Here is a tiny trained network, its code and every weight. The questions are about switching its units off for an input and a class, where a switched-off unit gives its printed mean instead of its output.

import numpy as np


def w(rows, s, z=0):
    codes = np.array(rows[::2]) - 128.0
    scale = np.full(codes.shape[1], s)
    scale[-1] = z or s
    return codes * scale


def f(y):
    return np.maximum(y, 0)


def log_softmax(a):
    a = a - a.max(-1, keepdims=True)
    return a - np.log(np.exp(a).sum(-1, keepdims=True))


def net(x, mask):
    res = np.array(x, float).reshape(1, 8) / 4 @ E
    y = f(res @ A[0][:, :-1].T + A[0][:, -1])
    res = res + np.where(mask, y, B[0][:, -1]) @ B[0][:, :-1]
    return log_softmax(res[-1] @ U[:, :-1].T + U[:, -1])


A, B = {}, {}
E = w([
[102,115,120,113,129,131,125,145,155,114],'x0',
[118,120,118,119,136,109,118,88,98,123],'x1',
[46,213,143,241,102,115,131,113,142,111],'x2',
[97,100,101,116,158,107,137,113,131,158],'x3',
[140,11,186,154,85,60,74,139,177,169],'x4',
[112,134,127,117,119,122,99,149,120,109],'x5',
[134,147,81,122,64,42,249,169,125,68],'x6',
[105,109,126,117,149,125,142,130,145,124],'x7',
],0.012)
A[0] = w([
[124,116,141,152,168,223,35,90,141,136,248],'N0',
[46,240,27,243,128,229,144,95,111,111,130],'N1',
[240,36,92,85,57,62,152,172,141,136,139],'N2',
[16,214,68,221,192,150,110,65,126,162,204],'N3',
[216,182,4,23,187,189,134,157,122,115,170],'N4',
[140,171,90,102,76,49,184,137,151,131,163],'N5',
[111,125,157,245,104,1,49,121,216,140,90],'N6',
[141,69,199,52,177,240,11,130,156,192,255],'N7',
[81,135,142,237,115,101,133,132,148,108,145],'N8',
],0.008,0.0067)
B[0] = w([
[201,126,114,126,186,155,146,103,180,209,221],'N0',
[85,112,130,147,142,157,62,193,94,176,244],'N1',
[171,109,74,163,178,68,114,114,99,37,200],'N2',
[84,157,117,112,121,182,132,159,143,148,235],'N3',
[94,252,180,110,125,81,179,75,148,153,215],'N4',
[46,134,136,84,121,63,200,179,112,51,183],'N5',
[134,159,198,99,174,116,170,55,168,99,184],'N6',
[161,90,153,124,85,154,92,99,141,173,254],'N7',
[74,165,109,80,95,104,145,114,137,134,182],'N8',
],0.013,0.019)
U = w([
[143,198,123,91,93,190,165,34,181,189,254],'0',
[111,190,164,85,116,90,212,124,111,105,166],'1',
[135,127,88,131,184,254,83,199,137,162,63],'2',
[73,157,32,119,12,137,172,214,72,123,10],'3',
[203,27,116,128,62,144,122,96,123,181,116],'4',
[167,101,35,167,163,70,112,160,127,56,51],'5',
],0.0088,0.0026)

Each question gives the input, the list of numbers given to net, and the class t.
The units are the neurons (one row each of A and B). Each row of codes is followed by its name. A weight is (code - 128) times the scale printed after its matrix; where a second scale follows, it is the last column's (A, B and U).
mask holds one flag per neuron, in row order. A switched-off neuron (its flag False) gives its mean, the last column of its row in B, instead of its output. The means were averaged over made-up inputs and are rounded, as every weight is.
A unit's drop is (log p(t) with every unit on - log p(t) with that unit switched off) / (log p(t) with every unit on - log p(t) with every unit switched off).
The circuit of an input: a set's keep is (log p(t) with only the set's units on - log p(t) with every unit switched off) / (log p(t) with every unit on - log p(t) with every unit switched off). Starting from all 9 units, units are removed one at a time, each time the one whose removal leaves the highest keep (on an exact tie, the one counted first), for as long as the keep stays at least 0.8.
units of the circuit, in order: the units of the circuit, biggest drop first
unit that matters most: the unit with the biggest drop
k most important neurons: the k neurons with the biggest drops, biggest first
drop when u is switched off: that unit's drop, to one decimal
input [-5,-4,-1,-4,5,-7,-7,-1], class 4: units of the circuit, in order : N7
input [6,1,-2,-3,7,7,-5,4], class 4: 2 most important neurons : N4, N7
input [3,5,-6,-1,4,7,0,1], class 4: 2 most important neurons : N7, N5
input [-6,-3,8,-3,-5,-2,0,-3], class 2: 2 most important neurons : N1, N4
input [-1,-6,-1,2,3,1,7,-8], class 5: 2 most important neurons : N2, N4
input [-8,5,2,0,-5,-5,1,-1], class 3: units of the circuit, in order : N0, N1
input [4,1,1,5,-8,7,7,-7], class 3: 2 most important neurons : N1, N6
input [-3,-8,8,8,-1,5,8,7], class 3: 2 most important neurons : N1, N4
input [-4,-5,8,5,-6,-8,1,7], class 3: 2 most important neurons : N0, N8
input [5,0,1,-5,4,3,1,7], class 1: 4 most important neurons : N0, N6, N7, N1
input [0,-3,2,-6,-1,7,5,6], class 3: 3 most important neurons : N4, N6, N0
input [-5,6,4,-3,0,0,0,-3], class 2: 2 most important neurons : N4, N1
input [0,-4,1,8,-6,1,4,5], class 3: 2 most important neurons : N6, N1
input [-3,-5,3,-5,-1,5,7,-5], class 3: units of the circuit, in order : N4
input [-6,-4,-3,-3,-5,-3,1,-7], class 1: 2 most important neurons : N7, N0
input [-4,-8,3,8,0,-6,-6,0], class 2: 2 most important neurons : N4, N3
input [6,8,4,2,-1,-6,6,4], class 3: drop when N5 is switched off : 0.0
input [3,-8,-7,8,8,6,7,5], class 5: drop when N2 is switched off : 0.2
input [3,-3,4,0,8,-7,5,0], class 1: drop when N6 is switched off : 0.5
input [-2,-8,-8,-6,-5,-1,-8,3], class 0: unit that matters most : N4
